Here is a tiny trained network, its code and every weight. The questions are about switching its units off for an input and a class, where a switched-off unit gives its printed mean instead of its output.

import numpy as np


def w(rows, s, z=0):
    codes = np.array(rows[::2]) - 128.0
    scale = np.full(codes.shape[1], s)
    scale[-1] = z or s
    return codes * scale


def norm(h):
    return h / np.sqrt((h * h).mean(-1, keepdims=True) + 1e-5)


def f(y):
    return np.maximum(y, 0)


def log_softmax(a):
    a = a - a.max(-1, keepdims=True)
    return a - np.log(np.exp(a).sum(-1, keepdims=True))


def net(x, mask):
    res = np.array(x, float).reshape(1, 3) / 4 @ E
    u = 0
    for l in range(2):
        y = f(norm(res) @ A[l][:, :-1].T + A[l][:, -1])
        res = res + np.where(mask[u : u + 14], y, B[l][:, -1]) @ B[l][:, :-1]
        u += 14
    return log_softmax(norm(res)[-1] @ U[:, :-1].T + U[:, -1])


A, B = {}, {}
E = w([
[222,147,136,124,157,132,116,217,70,216],'x0',
[131,113,132,120,106,9,59,115,68,107],'x1',
[118,142,122,129,154,140,47,69,159,219],'x2',
],0.0011)
A[0] = w([
[130,161,74,149,169,255,192,137,192,136,250],'0.n0',
[152,144,58,150,113,155,205,189,124,102,76],'0.n1',
[126,130,133,128,132,128,122,124,130,129,111],'0.n2',
[112,202,134,134,126,171,48,8,148,225,103],'0.n3',
[132,66,49,140,123,25,79,157,89,143,92],'0.n4',
[49,42,158,105,167,210,113,62,220,38,83],'0.n5',
[129,120,132,124,133,131,120,133,131,124,121],'0.n6',
[181,118,164,95,152,143,115,185,85,189,216],'0.n7',
[140,40,208,167,72,139,190,207,91,49,236],'0.n8',
[128,127,124,130,128,131,126,127,127,126,123],'0.n9',
[138,127,134,124,126,90,82,125,103,170,88],'0.n10',
[196,130,112,138,153,137,122,201,74,212,242],'0.n11',
[62,33,247,98,104,115,86,72,135,24,104],'0.n12',
[102,34,123,157,90,30,75,116,84,109,145],'0.n13',
],0.00082,0.0017)
B[0] = w([
[158,187,157,68,92,64,14,30,11,50,254],'0.n0',
[148,114,146,115,156,120,48,130,126,86,144],'0.n1',
[130,123,127,128,126,123,130,134,125,121,128],'0.n2',
[150,62,104,116,249,65,131,239,250,2,169],'0.n3',
[156,200,156,107,137,168,96,66,121,69,155],'0.n4',
[113,205,70,139,94,50,204,84,142,221,167],'0.n5',
[129,131,125,133,123,122,133,125,126,132,128],'0.n6',
[31,154,92,146,79,73,200,49,186,119,223],'0.n7',
[107,104,127,133,252,91,5,109,246,169,237],'0.n8',
[128,130,128,128,130,128,126,128,128,128,128],'0.n9',
[120,145,142,129,133,163,134,115,138,79,140],'0.n10',
[23,173,93,140,80,62,197,26,202,100,250],'0.n11',
[127,188,84,144,111,62,210,118,150,205,167],'0.n12',
[179,229,149,87,149,203,125,61,137,68,182],'0.n13',
],0.0011,0.0019)
A[1] = w([
[111,85,153,146,133,170,56,114,137,188,3],'1.n0',
[128,119,133,134,128,250,176,142,151,122,30],'1.n1',
[126,95,144,136,83,117,181,172,96,56,109],'1.n2',
[107,66,125,130,121,97,98,121,114,115,109],'1.n3',
[141,121,139,124,152,130,114,132,140,104,82],'1.n4',
[115,171,116,122,136,100,95,76,161,137,134],'1.n5',
[120,105,145,139,129,155,72,116,129,177,56],'1.n6',
[139,127,127,134,147,235,155,140,151,146,60],'1.n7',
[120,156,120,124,122,100,139,101,152,92,120],'1.n8',
[218,148,135,132,150,122,140,223,74,227,137],'1.n9',
[130,47,142,129,93,86,56,135,34,118,23],'1.n10',
[144,73,157,150,107,140,197,223,95,56,40],'1.n11',
[130,129,121,132,151,247,159,131,161,140,69],'1.n12',
[134,148,145,102,131,159,126,111,127,114,113],'1.n13',
],0.0028,0.0012)
B[1] = w([
[161,87,76,68,213,134,120,197,187,100,146],'1.n0',
[164,168,159,125,101,33,75,122,57,119,172],'1.n1',
[142,120,98,110,188,167,62,116,177,226,184],'1.n2',
[147,187,136,132,122,165,153,118,129,151,162],'1.n3',
[126,118,126,144,120,128,141,139,113,145,132],'1.n4',
[152,102,133,131,129,159,165,195,104,119,255],'1.n5',
[150,103,94,83,190,140,128,175,181,96,149],'1.n6',
[153,161,156,129,98,45,90,122,64,101,172],'1.n7',
[139,103,141,150,111,165,143,160,96,183,217],'1.n8',
[2,69,123,171,59,180,198,33,181,42,218],'1.n9',
[179,225,177,117,115,137,110,110,92,98,166],'1.n10',
[147,101,86,77,219,161,48,142,201,194,173],'1.n11',
[160,160,155,127,102,38,85,129,63,112,186],'1.n12',
[137,112,131,149,123,100,130,158,104,146,151],'1.n13',
],0.0028,0.0026)
U = w([
[194,223,181,116,90,44,64,102,32,93,177],'0',
[13,83,106,163,60,152,208,47,185,91,158],'1',
[167,93,73,75,254,151,57,167,218,172,149],'2',
[171,81,147,163,104,192,199,245,56,184,5],'3',
],0.0062,0.0019)

Each question gives the input, the list of numbers given to net, and the class t.
The units are the neurons (one row each of A and B). Each row of codes is followed by its name. A weight is (code - 128) times the scale printed after its matrix; where a second scale follows, it is the last column's (A, B and U).
mask holds one flag per neuron, layer by layer. A switched-off neuron (its flag False) gives its mean, the last column of its row in B, instead of its output. The means were averaged over made-up inputs and are rounded, as every weight is.
A unit's drop is (log p(t) with every unit on - log p(t) with that unit switched off) / (log p(t) with every unit on - log p(t) with every unit switched off).
The circuit of an input: a set's keep is (log p(t) with only the set's units on - log p(t) with every unit switched off) / (log p(t) with every unit on - log p(t) with every unit switched off). Starting from the 12 units with the biggest drops (on a tie, the unit counted first), units are removed one at a time, each time the one whose removal leaves the highest keep (on an exact tie, the one counted first), for as long as the keep stays at least 0.8.
circuit, biggest first: the units of the circuit, biggest drop first
unit that matters most: the unit with the biggest drop
k most important neurons: the k neurons with the biggest drops, biggest first
top k neurons in layer l: the k neurons of layer l with the biggest drops, biggest first
drop of u: that unit's drop, to one decimal
input [-5,2,-7], class 2: unit that matters most -> 1.n2
input [0,4,-5], class 2: circuit, biggest first -> [0.n0 1.n2]
input [0,-2,-3], class 3: 2 most important neurons -> [0.n8 1.n9]
input [-6,4,7], class 2: top 4 neurons in layer 1 -> [1.n9 1.n0 1.n5 1.n6]
input [-1,-6,-6], class 0: top 3 neurons in layer 1 -> [1.n1 1.n12 1.n7]
input [-4,-1,-5], class 2: top 2 neurons in layer 0 -> [0.n11 0.n7]
input [-3,-1,-3], class 3: top 3 neurons in layer 1 -> [1.n9 1.n8 1.n11]
input [-2,-3,-3], class 3: 3 most important neurons -> [0.n0 1.n9 0.n8]
input [1,-1,-3], class 3: 3 most important neurons -> [0.n8 1.n9 1.n11]
input [-1,4,-5], class 2: 2 most important neurons -> [0.n0 1.n2]
input [6,1,6], class 1: 2 most important neurons -> [1.n9 0.n8]
input [5,-4,-5], class 1: 3 most important neurons -> [1.n9 0.n8 0.n3]
input [5,4,-4], class 1: 2 most important neurons -> [1.n9 0.n0]
input [3,-4,3], class 0: unit that matters most -> 0.n8
input [8,7,-7], class 1: top 3 neurons in layer 1 -> [1.n9 1.n12 1.n1]
input [-3,6,7], class 2: 3 most important neurons -> [0.n0 1.n12 1.n0]
input [-1,-4,2], class 0: drop of 0.n8 -> 0.1
input [-4,5,-8], class 2: drop of 1.n2 -> 0.2
input [8,-8,-2], class 0: drop of 1.n1 -> 0.4
input [8,4,-4], class 1: drop of 1.n11 -> 0.0
input [-1,-7,-6], class 0: most important neuron -> [1.n1]
input [5,-5,1], class 0: top 2 neurons in layer 1 -> [1.n12 1.n7]
